Here is a tiny trained network, its code and every weight. The questions are about switching its units off for an input and a class, where a switched-off unit gives its printed mean instead of its output.

import numpy as np


def w(rows, s, z=0):
    codes = np.array(rows[::2]) - 128.0
    scale = np.full(codes.shape[1], s)
    scale[-1] = z or s
    return codes * scale


def f(y):
    return y / 2 * (1 + np.tanh(0.7978845608 * (y + 0.044715 * y**3)))


def log_softmax(a):
    a = a - a.max(-1, keepdims=True)
    return a - np.log(np.exp(a).sum(-1, keepdims=True))


def net(x, mask):
    res = np.array(x, float).reshape(1, 6) / 4 @ E
    y = f(res @ A[0][:, :-1].T + A[0][:, -1])
    res = res + np.where(mask, y, B[0][:, -1]) @ B[0][:, :-1]
    return log_softmax(res[-1] @ U[:, :-1].T + U[:, -1])


A, B = {}, {}
E = w([
[131,130,129,120,131],'x0',
[175,52,68,186,226],'x1',
[212,207,2,182,44],'x2',
[223,133,243,218,110],'x3',
[75,244,130,234,190],'x4',
[126,132,130,129,126],'x5',
],0.0061)
A[0] = w([
[178,33,107,190,200,125],'n0',
[111,90,191,112,167,19],'n1',
[187,124,222,194,101,60],'n2',
[117,160,184,91,41,97],'n3',
[251,107,206,142,122,78],'n4',
[67,117,197,104,202,98],'n5',
[54,134,45,104,170,158],'n6',
[106,171,128,115,116,27],'n7',
[96,190,166,101,62,97],'n8',
[139,23,120,132,33,147],'n9',
[219,155,43,160,47,70],'n10',
[99,69,161,101,1,73],'n11',
[185,24,110,67,62,2],'n12',
[87,99,49,58,138,101],'n13',
[232,50,68,119,212,133],'n14',
[141,180,53,146,87,164],'n15',
[89,203,147,186,174,33],'n16',
[184,83,82,147,211,36],'n17',
[60,117,103,99,137,42],'n18',
],0.0092,0.0065)
B[0] = w([
[90,146,122,103,117,241],'n0',
[159,79,65,141,73,148],'n1',
[143,160,78,67,45,208],'n2',
[59,130,70,112,143,183],'n3',
[118,175,126,134,60,217],'n4',
[163,52,122,127,93,210],'n5',
[161,165,171,153,56,228],'n6',
[127,88,57,222,100,111],'n7',
[97,103,97,148,163,177],'n8',
[135,156,172,158,167,226],'n9',
[116,51,147,100,119,253],'n10',
[98,134,132,158,135,185],'n11',
[147,141,164,249,139,195],'n12',
[146,185,130,124,77,200],'n13',
[75,146,123,109,135,252],'n14',
[139,70,167,109,132,251],'n15',
[136,120,157,199,108,180],'n16',
[79,117,96,140,103,163],'n17',
[167,109,89,131,55,132],'n18',
],0.013,0.0054)
U = w([
[157,126,148,100,128,250],'0',
[196,165,102,107,54,50],'1',
[171,120,158,210,151,154],'2',
[181,8,127,88,109,58],'3',
[158,129,145,88,142,229],'4',
[79,119,51,122,147,106],'5',
[223,159,119,70,234,72],'6',
[229,130,32,104,216,43],'7',
],0.015,0.014)

Each question gives the input, the list of numbers given to net, and the class t.
The units are the neurons (one row each of A and B). Each row of codes is followed by its name. A weight is (code - 128) times the scale printed after its matrix; where a second scale follows, it is the last column's (A, B and U).
mask holds one flag per neuron, in row order. A switched-off neuron (its flag False) gives its mean, the last column of its row in B, instead of its output. The means were averaged over made-up inputs and are rounded, as every weight is.
A unit's drop is (log p(t) with every unit on - log p(t) with that unit switched off) / (log p(t) with every unit on - log p(t) with every unit switched off).
The circuit of an input: a set's keep is (log p(t) with only the set's units on - log p(t) with every unit switched off) / (log p(t) with every unit on - log p(t) with every unit switched off). Starting from the 12 units with the biggest drops (on a tie, the unit counted first), units are removed one at a time, each time the one whose removal leaves the highest keep (on an exact tie, the one counted first), for as long as the keep stays at least 0.8.
units of the circuit, in order: the units of the circuit, biggest drop first
unit that matters most: the unit with the biggest drop
k most important neurons: the k neurons with the biggest drops, biggest first
drop when u is switched off: that unit's drop, to one decimal
input [3,-6,0,-8,5,4], class 1: unit that matters most : n6
input [-5,-6,-6,1,4,1], class 3: units of the circuit, in order : (n5, n9)
input [3,0,-6,-8,-1,7], class 1: 2 most important neurons : (n13, n6)
input [2,-8,7,4,1,5], class 5: units of the circuit, in order : (n3, n8)
input [-6,3,8,1,5,-2], class 3: units of the circuit, in order : (n10, n15)
input [2,7,2,-4,-8,6], class 2: 2 most important neurons : (n12, n9)
input [1,6,8,-3,-1,-1], class 3: 2 most important neurons : (n10, n15)
input [6,-7,-4,-3,5,4], class 5: units of the circuit, in order : (n8, n3)
input [1,-4,-4,-1,1,0], class 3: 4 most important neurons : (n5, n9, n14, n4)
input [-2,-1,2,-6,-7,-7], class 2: 3 most important neurons : (n12, n9, n2)
input [2,1,3,-8,-2,6], class 1: 2 most important neurons : (n13, n6)
input [1,-8,7,2,0,-1], class 5: 2 most important neurons : (n3, n8)
input [-3,1,6,-5,8,-3], class 2: units of the circuit, in order : (n16, n2)
input [-2,-6,-5,8,-5,2], class 1: units of the circuit, in order : (n2)
input [-4,2,6,6,6,0], class 1: 3 most important neurons : (n2, n9, n4)
input [-8,5,8,-7,8,-2], class 0: 3 most important neurons : (n15, n10, n12)
input [0,-6,-2,-6,-1,1], class 1: units of the circuit, in order : (n6, n13)
input [7,7,-7,8,5,-5], class 1: 2 most important neurons : (n2, n4)
input [8,6,7,-6,-5,-6], class 0: 3 most important neurons : (n13, n14, n10)
input [4,1,-5,-3,2,1], class 3: 2 most important neurons : (n5, n9)
input [-1,-4,2,-7,3,-2], class 1: units of the circuit, in order : (n6)
input [7,-8,-7,5,-5,-7], class 5: drop when n11 is switched off : 0.2
input [6,-7,-2,-6,-6,-1], class 5: drop when n12 is switched off : -0.2
